Below is a small trained network, with its code and all its weights. Each question gives an input and a class and asks what happens when units are switched off, that is, made to give their printed mean instead of their output.

import numpy as np


def w(rows, s, z=0):
    codes = np.array(rows[::2]) - 128.0
    scale = np.full(codes.shape[1], s)
    scale[-1] = z or s
    return codes * scale


def norm(h):
    return h / np.sqrt((h * h).mean(-1, keepdims=True) + 1e-5)


def f(y):
    return y / 2 * (1 + np.tanh(0.7978845608 * (y + 0.044715 * y**3)))


def log_softmax(a):
    a = a - a.max(-1, keepdims=True)
    return a - np.log(np.exp(a).sum(-1, keepdims=True))


def net(x, mask):
    res = np.array(x, float).reshape(1, 6) / 4 @ E
    u = 0
    for l in range(3):
        y = f(norm(res) @ A[l][:, :-1].T + A[l][:, -1])
        res = res + np.where(mask[u : u + 5], y, B[l][:, -1]) @ B[l][:, :-1]
        u += 5
    return log_softmax(norm(res)[-1] @ U[:, :-1].T + U[:, -1])


A, B = {}, {}
E = w([
[196,134,141,144,135],'x0',
[144,11,78,191,72],'x1',
[157,110,150,132,153],'x2',
[115,254,172,61,164],'x3',
[96,148,95,131,109],'x4',
[108,152,223,237,53],'x5',
],0.0092)
A[0] = w([
[220,27,101,76,110,123],'0.n0',
[126,68,83,91,136,93],'0.n1',
[134,223,108,56,192,252],'0.n2',
[165,110,40,51,172,237],'0.n3',
[139,166,44,2,126,130],'0.n4',
],0.0092,0.0038)
B[0] = w([
[3,133,67,100,123,180],'0.n0',
[70,131,87,93,136,153],'0.n1',
[180,88,217,126,83,255],'0.n2',
[128,159,15,34,115,227],'0.n3',
[213,95,147,141,213,216],'0.n4',
],0.012,0.0086)
A[1] = w([
[104,125,175,212,89,42],'1.n0',
[118,247,114,130,190,129],'1.n1',
[248,110,121,138,71,217],'1.n2',
[110,116,232,175,160,254],'1.n3',
[142,227,167,138,169,47],'1.n4',
],0.012,0.00047)
B[1] = w([
[151,110,155,246,163,254],'1.n0',
[198,103,210,89,87,143],'1.n1',
[39,94,86,96,151,233],'1.n2',
[52,158,48,128,72,253],'1.n3',
[55,103,183,123,114,195],'1.n4',
],0.013,0.006)
A[2] = w([
[76,125,150,47,180,86],'2.n0',
[60,136,133,199,140,17],'2.n1',
[158,249,160,110,177,110],'2.n2',
[96,166,91,149,95,7],'2.n3',
[89,206,185,184,145,91],'2.n4',
],0.017,0.0014)
B[2] = w([
[237,175,109,137,125,236],'2.n0',
[174,206,163,161,130,254],'2.n1',
[126,4,221,148,140,153],'2.n2',
[175,116,123,94,187,175],'2.n3',
[21,128,88,70,131,223],'2.n4',
],0.018,0.0095)
U = w([
[227,170,63,68,126,231],'0',
[71,250,164,184,153,247],'1',
[78,54,18,102,113,94],'2',
[143,108,149,246,45,146],'3',
[226,129,241,68,145,2],'4',
[27,159,232,72,53,26],'5',
],0.014,0.00076)

Each question gives the input, the list of numbers given to net, and the class t.
The units are the neurons (one row each of A and B). Each row of codes is followed by its name. A weight is (code - 128) times the scale printed after its matrix; where a second scale follows, it is the last column's (A, B and U).
mask holds one flag per neuron, layer by layer. A switched-off neuron (its flag False) gives its mean, the last column of its row in B, instead of its output. The means were averaged over made-up inputs and are rounded, as every weight is.
A unit's drop is (log p(t) with every unit on - log p(t) with that unit switched off) / (log p(t) with every unit on - log p(t) with every unit switched off).
The circuit of an input: a set's keep is (log p(t) with only the set's units on - log p(t) with every unit switched off) / (log p(t) with every unit on - log p(t) with every unit switched off). Starting from the 12 units with the biggest drops (on a tie, the unit counted first), units are removed one at a time, each time the one whose removal leaves the highest keep (on an exact tie, the one counted first), for as long as the keep stays at least 0.8.
units of the circuit, in order: the units of the circuit, biggest drop first
unit that matters most: the unit with the biggest drop
top k neurons: the k neurons with the biggest drops, biggest first
top k neurons in layer l: the k neurons of layer l with the biggest drops, biggest first
drop when u is switched off: that unit's drop, to one decimal
input [1,0,-2,6,-3,3], class 5: top 2 neurons : [2.n4 2.n0]
input [7,4,-7,-2,-8,0], class 2: unit that matters most : 1.n0
input [4,-3,-1,4,-2,1], class 5: units of the circuit, in order : [0.n3 2.n4]
input [7,8,3,2,-1,7], class 1: top 2 neurons in layer 0 : [0.n2 0.n3]
input [8,4,-7,7,-3,2], class 1: units of the circuit, in order : [0.n3 1.n2]
input [3,-3,3,-2,3,1], class 1: top 2 neurons : [0.n3 2.n1]
input [-5,-1,7,1,4,-1], class 4: top 3 neurons : [2.n4 1.n3 0.n4]
input [-3,-2,2,-4,3,1], class 1: units of the circuit, in order : [0.n3 0.n2]
input [0,-4,8,4,-3,-7], class 4: top 2 neurons : [2.n2 1.n3]
input [-2,-5,7,-6,-2,1], class 1: top 2 neurons in layer 2 : [2.n0 2.n1]
input [8,5,3,7,-1,1], class 1: top 2 neurons : [0.n3 0.n4]
input [2,-3,4,1,5,-4], class 4: top 4 neurons : [1.n3 0.n4 2.n4 0.n0]
input [7,4,7,-5,-4,-2], class 2: top 2 neurons : [2.n1 2.n0]
input [0,4,7,0,-6,-4], class 2: units of the circuit, in order : [0.n0]
input [5,0,3,4,8,0], class 4: top 2 neurons : [2.n4 0.n0]
input [-2,4,3,-4,-8,0], class 2: top 3 neurons : [1.n0 2.n0 0.n2]
input [2,5,2,4,-8,3], class 1: top 2 neurons : [0.n3 2.n1]
input [0,-6,7,1,0,-4], class 4: top 2 neurons : [2.n2 1.n3]
input [-4,4,-2,7,8,0], class 0: top 2 neurons : [1.n0 0.n2]
input [-2,6,0,3,-4,3], class 1: top neuron in layer 2 : [2.n1]
input [-8,7,-1,4,6,-7], class 0: top 2 neurons in layer 2 : [2.n4 2.n0]
input [-8,-3,-5,-7,-2,-4], class 0: top 3 neurons in layer 1 : [1.n3 1.n0 1.n2]
input [0,-3,-6,8,-1,-1], class 4: top 2 neurons in layer 2 : [2.n0 2.n2]
input [-5,-7,8,2,-6,5], class 5: drop when 0.n3 is switched off : -0.1
